Below are the code and all the weights of a small trained network. Each question names an input and a class and asks about switching units off, where a switched-off unit gives its printed mean instead of its output.

import numpy as np


def w(rows, s, z=0):
    codes = np.array(rows[::2]) - 128.0
    scale = np.full(codes.shape[1], s)
    scale[-1] = z or s
    return codes * scale


def f(y):
    return np.maximum(y, 0)


def log_softmax(a):
    a = a - a.max(-1, keepdims=True)
    return a - np.log(np.exp(a).sum(-1, keepdims=True))


def net(x, mask):
    res = np.array(x, float).reshape(1, 4) / 4 @ E
    y = f(res @ A[0][:, :-1].T + A[0][:, -1])
    res = res + np.where(mask, y, B[0][:, -1]) @ B[0][:, :-1]
    return log_softmax(res[-1] @ U[:, :-1].T + U[:, -1])


A, B = {}, {}
E = w([
[134,234,135,75,144,193,202,59,148],'x0',
[133,125,139,130,131,142,90,103,102],'x1',
[111,130,145,97,105,141,93,140,102],'x2',
[60,113,247,167,103,103,138,82,175],'x3',
],0.014)
A[0] = w([
[82,176,177,116,121,178,154,56,149,132],'neuron 0',
[153,144,62,117,96,157,148,169,115,228],'neuron 1',
[187,110,92,93,142,122,119,163,93,197],'neuron 2',
[131,207,137,65,127,165,183,66,132,142],'neuron 3',
[100,65,115,158,144,88,102,156,97,251],'neuron 4',
[124,55,103,160,117,64,67,164,144,254],'neuron 5',
[30,121,229,165,126,111,134,96,169,145],'neuron 6',
[157,196,89,75,177,182,127,108,143,188],'neuron 7',
[161,110,105,154,143,141,106,164,93,210],'neuron 8',
[110,50,142,166,67,64,88,121,161,179],'neuron 9',
[86,134,250,155,142,103,134,118,156,139],'neuron 10',
[180,175,76,123,122,157,96,158,117,210],'neuron 11',
[126,106,55,108,129,95,140,165,127,211],'neuron 12',
],0.012,0.0069)
B[0] = w([
[151,137,114,153,37,92,124,106,194,227],'neuron 0',
[210,175,116,129,183,192,92,72,78,204],'neuron 1',
[117,135,86,112,180,123,167,45,70,199],'neuron 2',
[164,157,209,203,13,164,158,87,141,248],'neuron 3',
[116,108,63,87,240,123,125,149,135,223],'neuron 4',
[60,60,74,112,203,76,161,161,83,247],'neuron 5',
[106,127,169,255,116,6,59,176,236,250],'neuron 6',
[219,195,146,185,131,151,76,60,77,229],'neuron 7',
[67,150,63,84,185,146,145,93,118,188],'neuron 8',
[104,122,132,134,193,58,108,209,147,229],'neuron 9',
[135,116,136,114,101,19,151,153,233,230],'neuron 10',
[123,162,88,105,151,203,97,82,111,205],'neuron 11',
[104,180,54,129,156,141,164,115,74,191],'neuron 12',
],0.0094,0.019)
U = w([
[117,123,57,59,231,154,144,95,90,253],'0',
[106,61,137,70,85,147,107,137,117,64],'1',
[105,69,166,105,114,154,158,103,141,23],'2',
[101,92,131,143,175,59,89,221,193,164],'3',
[208,199,138,148,114,254,99,69,119,160],'4',
[53,110,208,102,130,162,166,98,119,39],'5',
[95,52,186,142,122,147,148,83,111,44],'6',
[147,143,179,160,6,89,136,95,215,100],'7',
],0.0097,0.0029)

Each question gives the input, the list of numbers given to net, and the class t.
The units are the neurons (one row each of A and B). Each row of codes is followed by its name. A weight is (code - 128) times the scale printed after its matrix; where a second scale follows, it is the last column's (A, B and U).
mask holds one flag per neuron, in row order. A switched-off neuron (its flag False) gives its mean, the last column of its row in B, instead of its output. The means were averaged over made-up inputs and are rounded, as every weight is.
A unit's drop is (log p(t) with every unit on - log p(t) with that unit switched off) / (log p(t) with every unit on - log p(t) with every unit switched off).
The circuit of an input: a set's keep is (log p(t) with only the set's units on - log p(t) with every unit switched off) / (log p(t) with every unit on - log p(t) with every unit switched off). Starting from the 12 units with the biggest drops (on a tie, the unit counted first), units are removed one at a time, each time the one whose removal leaves the highest keep (on an exact tie, the one counted first), for as long as the keep stays at least 0.8.
circuit, biggest first: the units of the circuit, biggest drop first
top k neurons: the k neurons with the biggest drops, biggest first
drop when u is switched off: that unit's drop, to one decimal
input [7,2,-6,0], class 4: circuit, biggest first : (neuron 7)
input [7,-2,7,0], class 4: top 3 neurons : (neuron 6; neuron 7; neuron 10)
input [6,5,-1,1], class 7: top 2 neurons : (neuron 0; neuron 1)
input [6,8,0,1], class 7: top 2 neurons : (neuron 0; neuron 1)
input [-5,4,-6,0], class 0: top 2 neurons : (neuron 6; neuron 10)
input [3,8,2,0], class 4: top 2 neurons : (neuron 6; neuron 10)
input [2,0,-3,0], class 4: top 2 neurons : (neuron 6; neuron 10)
input [3,-7,3,0], class 4: drop when neuron 6 is switched off : 0.4
input [1,-7,4,-2], class 4: drop when neuron 5 is switched off : 0.3
input [-4,-5,-2,-4], class 0: drop when neuron 2 is switched off : 0.0
